Below is a small trained network, with its code and all its weights. Each question gives an input and a class and asks what happens when units are switched off, that is, made to give their printed mean instead of their output.

import numpy as np


def w(rows, s, z=0):
    codes = np.array(rows[::2]) - 128.0
    scale = np.full(codes.shape[1], s)
    scale[-1] = z or s
    return codes * scale


def f(y):
    return y / 2 * (1 + np.tanh(0.7978845608 * (y + 0.044715 * y**3)))


def log_softmax(a):
    a = a - a.max(-1, keepdims=True)
    return a - np.log(np.exp(a).sum(-1, keepdims=True))


def net(x, mask):
    res = np.array(x, float).reshape(1, 6) / 4 @ E
    y = f(res @ A[0][:, :-1].T + A[0][:, -1])
    res = res + np.where(mask, y, B[0][:, -1]) @ B[0][:, :-1]
    return log_softmax(res[-1] @ U[:, :-1].T + U[:, -1])


A, B = {}, {}
E = w([
[196,98,219,146],'x0',
[84,158,187,29],'x1',
[104,86,159,50],'x2',
[123,176,230,190],'x3',
[73,25,146,168],'x4',
[3,107,116,201],'x5',
],0.0072)
A[0] = w([
[131,85,127,68,253],'n1',
[116,100,68,184,113],'n2',
[109,109,6,211,156],'n3',
[18,112,133,98,184],'n4',
[100,98,119,161,110],'n5',
[107,130,71,161,153],'n6',
[71,122,121,153,58],'n7',
[207,232,118,166,68],'n8',
[129,114,210,196,130],'n9',
[55,140,115,109,213],'n10',
[123,34,127,100,191],'n11',
[162,154,88,85,136],'n12',
[170,178,201,83,73],'n13',
[52,123,119,65,228],'n14',
[137,143,166,149,127],'n15',
[182,50,126,67,172],'n16',
[139,100,103,68,204],'n17',
[171,161,206,213,151],'n18',
[72,206,84,104,103],'n19',
[146,140,128,187,97],'n20',
],0.012,0.0047)
B[0] = w([
[79,195,95,175,204],'n1',
[99,88,75,120,190],'n2',
[54,87,64,171,255],'n3',
[149,71,110,253,220],'n4',
[125,86,100,149,162],'n5',
[93,98,135,141,182],'n6',
[158,73,136,145,157],'n7',
[235,122,19,83,185],'n8',
[86,127,225,149,202],'n9',
[115,95,160,212,197],'n10',
[164,198,60,122,200],'n11',
[125,96,149,213,170],'n12',
[114,134,36,50,185],'n13',
[62,147,158,211,215],'n14',
[104,131,139,101,147],'n15',
[90,228,110,164,199],'n16',
[84,172,152,178,190],'n17',
[35,174,167,58,216],'n18',
[179,66,229,165,176],'n19',
[98,120,126,126,153],'n20',
],0.019,0.0093)
U = w([
[62,121,169,138,206],'0',
[157,162,140,136,255],'1',
[132,35,106,118,20],'2',
[118,167,254,41,28],'3',
[234,172,139,75,37],'4',
[178,97,208,170,124],'5',
],0.0071,0.005)

Each question gives the input, the list of numbers given to net, and the class t.
The units are the neurons (one row each of A and B). Each row of codes is followed by its name. A weight is (code - 128) times the scale printed after its matrix; where a second scale follows, it is the last column's (A, B and U).
mask holds one flag per neuron, in row order. A switched-off neuron (its flag False) gives its mean, the last column of its row in B, instead of its output. The means were averaged over made-up inputs and are rounded, as every weight is.
A unit's drop is (log p(t) with every unit on - log p(t) with that unit switched off) / (log p(t) with every unit on - log p(t) with every unit switched off).
The circuit of an input: a set's keep is (log p(t) with only the set's units on - log p(t) with every unit switched off) / (log p(t) with every unit on - log p(t) with every unit switched off). Starting from the 12 units with the biggest drops (on a tie, the unit counted first), units are removed one at a time, each time the one whose removal leaves the highest keep (on an exact tie, the one counted first), for as long as the keep stays at least 0.8.
units of the circuit, in order: the units of the circuit, biggest drop first
top k neurons: the k neurons with the biggest drops, biggest first
drop of u: that unit's drop, to one decimal
input [2,2,8,-7,5,-5], class 1: units of the circuit, in order => [n11]
input [-6,-2,-1,-4,0,-8], class 1: units of the circuit, in order => [n18 n9 n16]
input [-8,-6,-8,8,-6,-2], class 2: units of the circuit, in order => [n8 n3]
input [-8,5,-8,-5,-4,-8], class 5: top 2 neurons => [n19 n12]
input [4,-3,8,-1,1,5], class 5: units of the circuit, in order => [n18 n3]
input [0,3,-2,-4,-8,-4], class 4: units of the circuit, in order => [n8 n3]
input [1,4,6,-4,4,-8], class 1: top 4 neurons => [n11 n3 n18 n9]
input [-3,0,4,7,3,-6], class 3: top 2 neurons => [n3 n4]
input [4,-1,-5,8,-8,2], class 3: top 2 neurons => [n18 n9]
input [8,-4,8,-2,-6,6], class 1: top 2 neurons => [n3 n18]
input [6,-1,-4,-5,2,-2], class 1: drop of n3 => 0.1
input [-3,-5,-4,2,-4,1], class 2: drop of n8 => 0.2
input [-7,1,2,0,5,5], class 2: drop of n5 => 0.1
input [0,-1,-6,-4,3,-4], class 1: drop of n5 => 0.1
input [5,2,-4,-3,-7,-8], class 4: units of the circuit, in order => [n8]
